Below is a small trained network, with its code and all its weights. Each question gives an input and a target symbol and asks what happens when units are switched off, that is, made to give their printed mean instead of their output.

import numpy as np


def w(rows, s, z=0):
    codes = np.array(rows[::2]) - 128.0
    scale = np.full(codes.shape[1], s)
    scale[-1] = z or s
    return codes * scale


def norm(h):
    return h / np.sqrt((h * h).mean(-1, keepdims=True) + 1e-5)


def f(y):
    return y / 2 * (1 + np.tanh(0.7978845608 * (y + 0.044715 * y**3)))


def softmax(a):
    e = np.exp(a - a.max(-1, keepdims=True))
    return e / e.sum(-1, keepdims=True)


def log_softmax(a):
    a = a - a.max(-1, keepdims=True)
    return a - np.log(np.exp(a).sum(-1, keepdims=True))


def net(x, mask):
    ids = ['βδεζσφψω'.index(c) for c in x.split()]
    T = len(ids)
    res = E[ids] + P[:T]
    u = 0
    for l in range(3):
        r = norm(res)
        for j in range(2):
            rows = slice(2 * j, 2 * j + 2)
            q, k, v = (r @ M[l][rows].T for M in (Q, K, V))
            z = softmax(np.where(np.tri(T) > 0, q @ k.T / 2**0.5, -1e9)) @ v
            o = O[l][rows]
            res = res + np.where(mask[u + j], z, o[:, -1]) @ o[:, :-1]
        u += 2
        y = f(norm(res) @ A[l][:, :-1].T + A[l][:, -1])
        res = res + np.where(mask[u : u + 4], y, B[l][:, -1]) @ B[l][:, :-1]
        u += 4
    return log_softmax(norm(res)[-1] @ U[:, :-1].T + U[:, -1])


Q, K, V, O, A, B = {}, {}, {}, {}, {}, {}
E = w([
[133,120,129],'β',
[127,107,134],'δ',
[108,192,160],'ε',
[194,108,84],'ζ',
[61,111,131],'σ',
[95,106,122],'φ',
[112,60,121],'ψ',
[67,170,2],'ω',
],0.014)
P = w([
[156,209,129],'0',
[125,107,185],'1',
[125,85,95],'2',
[126,137,26],'3',
[130,117,194],'4',
[116,110,110],'5',
[124,139,19],'6',
[130,119,197],'7',
[110,114,109],'8',
[146,159,33],'9',
[131,138,203],'10',
[111,115,109],'11',
[149,170,2],'12',
],0.007)
Q[0] = w([
[214,131,194],'L0H1',
[249,132,138],'L0H1',
[2,8,211],'L0H2',
[112,127,185],'L0H2',
],0.014)
K[0] = w([
[144,104,192],'L0H1',
[181,134,223],'L0H1',
[145,115,255],'L0H2',
[155,174,106],'L0H2',
],0.02)
V[0] = w([
[146,144,252],'L0H1',
[92,136,116],'L0H1',
[72,110,52],'L0H2',
[108,156,143],'L0H2',
],0.0029)
O[0] = w([
[129,252,177,1],'L0H1',
[118,124,136,165],'L0H1',
[75,144,144,162],'L0H2',
[141,118,148,139],'L0H2',
],0.0037,0.0018)
A[0] = w([
[127,186,67,7],'L0N1',
[244,72,117,5],'L0N2',
[137,186,114,100],'L0N3',
[81,75,115,163],'L0N4',
],0.011,0.0018)
B[0] = w([
[209,170,136,192],'L0N1',
[185,252,127,181],'L0N2',
[189,173,97,165],'L0N3',
[66,66,141,252],'L0N4',
],0.019,0.0032)
Q[1] = w([
[64,82,89],'L1H1',
[237,35,131],'L1H1',
[231,31,183],'L1H2',
[129,114,1],'L1H2',
],0.025)
K[1] = w([
[59,81,61],'L1H1',
[172,5,182],'L1H1',
[165,9,198],'L1H2',
[131,96,14],'L1H2',
],0.023)
V[1] = w([
[206,89,172],'L1H1',
[171,91,186],'L1H1',
[181,83,247],'L1H2',
[95,227,133],'L1H2',
],0.016)
O[1] = w([
[207,138,170,59],'L1H1',
[198,165,186,67],'L1H1',
[2,154,166,2],'L1H2',
[125,131,11,217],'L1H2',
],0.011,0.0063)
A[1] = w([
[107,91,68,11],'L1N1',
[145,226,3,93],'L1N2',
[37,230,110,5],'L1N3',
[215,5,61,170],'L1N4',
],0.012,0.0019)
B[1] = w([
[89,108,79,161],'L1N1',
[32,99,108,255],'L1N2',
[201,168,111,156],'L1N3',
[204,122,252,230],'L1N4',
],0.019,0.0097)
Q[2] = w([
[76,148,181],'L2H1',
[104,99,101],'L2H1',
[99,251,171],'L2H2',
[130,134,112],'L2H2',
],0.028)
K[2] = w([
[102,198,187],'L2H1',
[98,123,144],'L2H1',
[5,191,124],'L2H2',
[121,127,108],'L2H2',
],0.026)
V[2] = w([
[49,172,110],'L2H1',
[63,85,144],'L2H1',
[181,8,37],'L2H2',
[82,85,149],'L2H2',
],0.015)
O[2] = w([
[104,177,172,166],'L2H1',
[55,149,128,232],'L2H1',
[249,55,119,254],'L2H2',
[138,92,163,179],'L2H2',
],0.015,0.0069)
A[2] = w([
[23,100,158,191],'L2N1',
[89,110,206,56],'L2N2',
[146,188,242,254],'L2N3',
[101,251,79,108],'L2N4',
],0.017,0.0045)
B[2] = w([
[60,6,118,244],'L2N1',
[47,90,186,158],'L2N2',
[207,249,167,182],'L2N3',
[217,219,82,197],'L2N4',
],0.021,0.011)
U = w([
[169,177,206,253],'β',
[58,215,250,107],'δ',
[63,149,8,26],'ε',
[127,176,104,159],'ζ',
[96,88,122,74],'σ',
[76,87,185,223],'φ',
[63,114,208,180],'ψ',
[246,42,126,48],'ω',
],0.014,0.0044)

Each question gives the input, a string of symbols that net reads in full, and the target symbol t.
The units are the heads (2 rows each of Q, K, V and O) and the neurons (one row each of A and B). Each row of codes is followed by its name. A weight is (code - 128) times the scale printed after its matrix; where a second scale follows, it is the last column's (O, A, B and U).
mask holds one flag per unit, layer by layer, with each layer's heads first. A switched-off unit (its flag False) gives its mean, the last column of its rows in O or B, instead of its output. The means were averaged over made-up inputs and are rounded, as every weight is.
A unit's drop is (log p(t) with every unit on - log p(t) with that unit switched off) / (log p(t) with every unit on - log p(t) with every unit switched off).
The circuit of an input: a set's keep is (log p(t) with only the set's units on - log p(t) with every unit switched off) / (log p(t) with every unit on - log p(t) with every unit switched off). Starting from the 12 units with the biggest drops (on a tie, the unit counted first), units are removed one at a time, each time the one whose removal leaves the highest keep (on an exact tie, the one counted first), for as long as the keep stays at least 0.8.
circuit, biggest first: the units of the circuit, biggest drop first
unit that matters most: the unit with the biggest drop
k most important neurons: the k neurons with the biggest drops, biggest first
top k neurons in layer l: the k neurons of layer l with the biggest drops, biggest first
which heads matter: for each layer, one digit per head in row order, 1 if its drop is at least 0.15 and else 0, layers parted by /
input ε β ω, target ω: circuit, biggest first => L1H2
input ε δ δ ε ε δ, target ε: circuit, biggest first => L0N1; L2H2
input φ ε ε ζ δ β σ ψ ε ψ, target β: circuit, biggest first => L1H2; L2N1
input ε ψ φ, target ψ: which heads matter => 00 / 00 / 00
input ζ φ δ σ ε δ δ ε σ σ β, target β: which heads matter => 11 / 10 / 00
input σ σ ω ε ε φ ε δ ε β ε ζ φ, target β: 2 most important neurons => L1N4; L0N2
input ζ φ ε σ ε ε β β ψ σ, target β: circuit, biggest first => L1H2; L1N4; L2N3
input ψ ψ φ, target ψ: which heads matter => 00 / 01 / 00
input ω ε ε ω ζ ε ψ ω φ ψ ω σ, target ω: 2 most important neurons => L0N1; L1N2
input δ σ δ δ ω β φ φ ω δ ω σ, target ω: 2 most important neurons => L0N1; L2N1
input ε ε β, target ε: circuit, biggest first => L0N2; L1H2
input ψ β β ψ σ ε ε, target β: 3 most important neurons => L0N4; L0N1; L0N2
input ε ψ ε φ δ φ φ ζ ε φ φ β ζ, target β: which heads matter => 00 / 11 / 00
input ζ ω ε φ φ δ ω φ φ ζ ε, target ε: which heads matter => 00 / 01 / 00
input β ω ζ ε β ω σ ζ ψ ε ε β, target ε: top 2 neurons in layer 0 => L0N2; L0N3
input ψ ε δ, target ε: 3 most important neurons => L0N2; L0N3; L0N4
input σ σ φ φ φ ε ζ, target ζ: top 2 neurons in layer 1 => L1N2; L1N4
input ε ε ω, target ω: which heads matter => 00 / 11 / 00
input φ β δ δ ε ψ δ ζ φ φ, target δ: top 2 neurons in layer 2 => L2N3; L2N2
input σ σ ζ β φ δ ε ζ δ φ, target β: unit that matters most => L1N4
input ψ ψ δ, target ψ: unit that matters most => L1H2
input ε ζ δ δ, target δ: top 3 neurons in layer 0 => L0N2; L0N4; L0N3
input β ζ ω ζ ε φ ε ε β ψ, target β: 2 most important neurons => L1N4; L2N1
input ε ζ ε ε δ ψ δ φ δ β ε, target ε: top 2 neurons in layer 1 => L1N3; L1N2
input ε ω ε ε ψ, target ψ: top 2 neurons in layer 1 => L1N2; L1N1
input ε ω ε β β δ φ β ε ε, target β: top 2 neurons in layer 2 => L2N1; L2N3
